Below are the code and all the weights of a small trained network. Each question names an input and a class and asks about switching units off, where a switched-off unit gives its printed mean instead of its output.

import numpy as np


def w(rows, s, z=0):
    codes = np.array(rows[::2]) - 128.0
    scale = np.full(codes.shape[1], s)
    scale[-1] = z or s
    return codes * scale


def f(y):
    return y / 2 * (1 + np.tanh(0.7978845608 * (y + 0.044715 * y**3)))


def log_softmax(a):
    a = a - a.max(-1, keepdims=True)
    return a - np.log(np.exp(a).sum(-1, keepdims=True))


def net(x, mask):
    res = np.array(x, float).reshape(1, 4) / 4 @ E
    y = f(res @ A[0][:, :-1].T + A[0][:, -1])
    res = res + np.where(mask, y, B[0][:, -1]) @ B[0][:, :-1]
    return log_softmax(res[-1] @ U[:, :-1].T + U[:, -1])


A, B = {}, {}
E = w([
[153,96,152,124,191,192,124,102,9,198,187,69],'x0',
[36,149,188,213,149,143,145,101,134,157,127,182],'x1',
[123,43,71,135,146,158,208,169,152,100,210,213],'x2',
[120,128,121,125,126,120,132,126,121,130,129,127],'x3',
],0.016)
A[0] = w([
[118,85,91,126,109,129,155,154,174,92,133,201,142],'neuron 0',
[172,125,102,78,126,132,128,134,125,97,125,105,250],'neuron 1',
[124,143,134,127,131,145,126,104,115,154,134,115,104],'neuron 2',
[119,133,127,117,111,119,140,141,121,133,140,132,114],'neuron 3',
[35,148,175,255,149,145,134,95,125,139,130,165,145],'neuron 4',
[142,70,118,122,172,179,160,137,86,146,205,153,20],'neuron 5',
[141,109,122,113,117,114,121,118,134,129,138,118,173],'neuron 6',
[113,125,121,127,123,119,135,115,114,108,129,118,127],'neuron 7',
[110,116,101,143,107,112,139,161,159,94,128,150,81],'neuron 8',
[135,136,147,127,146,144,103,93,93,154,122,82,115],'neuron 9',
[113,188,140,114,80,85,91,123,155,106,61,134,203],'neuron 10',
[120,137,157,112,137,153,93,116,71,171,113,84,129],'neuron 11',
],0.018,0.012)
B[0] = w([
[153,196,95,96,111,78,173,169,200,112,160,224,255],'neuron 0',
[143,67,41,103,90,128,107,134,103,49,177,116,230],'neuron 1',
[136,94,189,110,164,127,163,129,129,99,143,103,162],'neuron 2',
[97,125,117,123,130,141,120,133,141,136,133,145,131],'neuron 3',
[58,170,207,144,163,129,227,38,135,245,94,161,255],'neuron 4',
[45,78,108,246,82,187,82,140,98,103,30,37,253],'neuron 5',
[130,88,107,102,142,137,100,162,134,108,136,125,160],'neuron 6',
[141,130,117,143,151,98,134,122,146,98,124,112,128],'neuron 7',
[182,145,124,100,192,102,139,94,115,157,181,164,190],'neuron 8',
[196,192,150,72,123,81,132,120,131,166,192,137,208],'neuron 9',
[51,57,107,207,83,217,79,129,82,97,27,50,234],'neuron 10',
[206,125,142,62,186,82,144,113,107,146,156,151,228],'neuron 11',
],0.011,0.028)
U = w([
[104,93,75,153,99,169,46,167,84,64,109,64,254],'0',
[36,139,175,205,139,180,148,99,100,155,50,109,146],'1',
[170,135,80,51,112,100,136,198,174,62,206,226,75],'2',
[99,227,143,107,149,91,201,116,194,157,155,238,41],'3',
[254,139,119,9,158,83,84,134,82,119,199,121,123],'4',
[159,180,223,44,210,88,187,77,86,174,157,149,50],'5',
],0.0088,0.0046)

Each question gives the input, the list of numbers given to net, and the class t.
The units are the neurons (one row each of A and B). Each row of codes is followed by its name. A weight is (code - 128) times the scale printed after its matrix; where a second scale follows, it is the last column's (A, B and U).
mask holds one flag per neuron, in row order. A switched-off neuron (its flag False) gives its mean, the last column of its row in B, instead of its output. The means were averaged over made-up inputs and are rounded, as every weight is.
A unit's drop is (log p(t) with every unit on - log p(t) with that unit switched off) / (log p(t) with every unit on - log p(t) with every unit switched off).
The circuit of an input: a set's keep is (log p(t) with only the set's units on - log p(t) with every unit switched off) / (log p(t) with every unit on - log p(t) with every unit switched off). Starting from all 12 units, units are removed one at a time, each time the one whose removal leaves the highest keep (on an exact tie, the one counted first), for as long as the keep stays at least 0.8.
circuit, biggest first: the units of the circuit, biggest drop first
k most important neurons: the k neurons with the biggest drops, biggest first
drop of u: that unit's drop, to one decimal
input [1,1,0,8], class 5: circuit, biggest first -> [neuron 5]
input [0,-3,3,3], class 2: circuit, biggest first -> [neuron 10; neuron 4]
input [1,-3,0,-5], class 4: circuit, biggest first -> [neuron 5; neuron 4]
input [-7,-2,2,6], class 2: 3 most important neurons -> [neuron 0; neuron 4; neuron 5]
input [0,1,1,5], class 3: 3 most important neurons -> [neuron 5; neuron 10; neuron 11]
input [1,-1,6,-1], class 0: 3 most important neurons -> [neuron 5; neuron 4; neuron 11]
input [8,-2,2,1], class 0: 2 most important neurons -> [neuron 5; neuron 4]
input [-2,-3,2,7], class 2: 2 most important neurons -> [neuron 5; neuron 4]
input [1,0,0,-7], class 4: 4 most important neurons -> [neuron 5; neuron 10; neuron 4; neuron 0]
input [1,-3,-5,-4], class 4: 2 most important neurons -> [neuron 5; neuron 11]
input [-4,-1,2,-2], class 2: 2 most important neurons -> [neuron 4; neuron 5]
input [-1,-2,-5,2], class 0: 2 most important neurons -> [neuron 10; neuron 4]
input [6,-3,1,7], class 0: 2 most important neurons -> [neuron 5; neuron 0]
input [-7,-1,4,-6], class 2: circuit, biggest first -> [neuron 4]
input [-2,-5,-7,-2], class 0: drop of neuron 10 -> 4.9
input [6,-4,2,2], class 0: drop of neuron 5 -> 5.2
input [5,-2,-3,3], class 4: drop of neuron 4 -> 0.3
input [8,-1,-5,-5], class 4: drop of neuron 4 -> 0.5
